Below are the code and all the weights of a small trained network. Each question names an input and a class and asks about switching units off, where a switched-off unit gives its printed mean instead of its output.

import numpy as np


def w(rows, s, z=0):
    codes = np.array(rows[::2]) - 128.0
    scale = np.full(codes.shape[1], s)
    scale[-1] = z or s
    return codes * scale


def norm(h):
    return h / np.sqrt((h * h).mean(-1, keepdims=True) + 1e-5)


def f(y):
    return np.maximum(y, 0)


def log_softmax(a):
    a = a - a.max(-1, keepdims=True)
    return a - np.log(np.exp(a).sum(-1, keepdims=True))


def net(x, mask):
    res = np.array(x, float).reshape(1, 2) / 4 @ E
    u = 0
    for l in range(2):
        y = f(norm(res) @ A[l][:, :-1].T + A[l][:, -1])
        res = res + np.where(mask[u : u + 7], y, B[l][:, -1]) @ B[l][:, :-1]
        u += 7
    return log_softmax(norm(res)[-1] @ U[:, :-1].T + U[:, -1])


A, B = {}, {}
E = w([
[206,150,74,173,87,194],'x0',
[51,106,2,98,214,79],'x1',
],0.00029)
A[0] = w([
[68,139,197,25,149,95,183],'L0N0',
[107,107,221,188,121,65,37],'L0N1',
[84,129,214,97,91,131,29],'L0N2',
[133,90,24,123,167,156,38],'L0N3',
[91,15,125,115,168,61,3],'L0N4',
[168,102,63,167,157,118,37],'L0N5',
[84,131,253,78,81,74,33],'L0N6',
],0.0029,0.0032)
B[0] = w([
[143,143,196,114,89,121,254],'L0N0',
[33,209,164,223,92,47,153],'L0N1',
[3,211,163,176,120,47,151],'L0N2',
[115,148,37,90,189,185,176],'L0N3',
[244,2,186,65,200,205,156],'L0N4',
[72,151,27,32,206,147,143],'L0N5',
[6,121,71,195,135,57,183],'L0N6',
],0.0042,0.0026)
A[1] = w([
[164,15,208,95,216,138,77],'L1N0',
[170,29,203,63,219,127,47],'L1N1',
[163,5,214,38,175,157,58],'L1N2',
[158,9,221,74,218,121,12],'L1N3',
[220,34,171,94,206,145,5],'L1N4',
[254,143,140,194,12,223,7],'L1N5',
[107,132,221,47,126,91,105],'L1N6',
],0.0043,0.0027)
B[1] = w([
[250,61,119,96,162,163,225],'L1N0',
[222,23,186,185,171,67,227],'L1N1',
[182,15,183,206,211,64,248],'L1N2',
[255,6,97,112,148,183,221],'L1N3',
[65,85,162,253,140,25,201],'L1N4',
[183,169,190,64,31,191,252],'L1N5',
[46,168,78,166,148,90,212],'L1N6',
],0.0044,0.003)
U = w([
[3,232,214,206,111,19,242],'0',
[240,29,221,193,217,67,2],'1',
[211,242,228,29,28,221,166],'2',
[114,226,13,24,223,213,11],'3',
],0.005,0.00064)

Each question gives the input, the list of numbers given to net, and the class t.
The units are the neurons (one row each of A and B). Each row of codes is followed by its name. A weight is (code - 128) times the scale printed after its matrix; where a second scale follows, it is the last column's (A, B and U).
mask holds one flag per neuron, layer by layer. A switched-off neuron (its flag False) gives its mean, the last column of its row in B, instead of its output. The means were averaged over made-up inputs and are rounded, as every weight is.
A unit's drop is (log p(t) with every unit on - log p(t) with that unit switched off) / (log p(t) with every unit on - log p(t) with every unit switched off).
unit that matters most: the unit with the biggest drop
k most important neurons: the k neurons with the biggest drops, biggest first
top k neurons in layer l: the k neurons of layer l with the biggest drops, biggest first
drop when u is switched off: that unit's drop, to one decimal
input [-5,0], class 0: unit that matters most -> L0N6
input [1,-1], class 2: 3 most important neurons -> [L0N6, L0N2, L0N4]
input [7,-1], class 2: top 2 neurons in layer 0 -> [L0N6, L0N4]
input [2,-1], class 2: 2 most important neurons -> [L0N6, L0N4]
input [0,-2], class 0: top 3 neurons in layer 1 -> [L1N3, L1N0, L1N5]
input [1,5], class 3: 3 most important neurons -> [L1N2, L1N1, L1N5]
input [8,1], class 3: top 2 neurons in layer 1 -> [L1N2, L1N1]
input [8,0], class 2: top 2 neurons in layer 0 -> [L0N6, L0N4]
input [7,0], class 2: top 2 neurons in layer 0 -> [L0N6, L0N4]
input [7,-3], class 2: drop when L0N4 is switched off -> 0.3
input [5,3], class 3: drop when L1N2 is switched off -> 0.1
input [-1,-7], class 0: drop when L1N5 is switched off -> 0.1
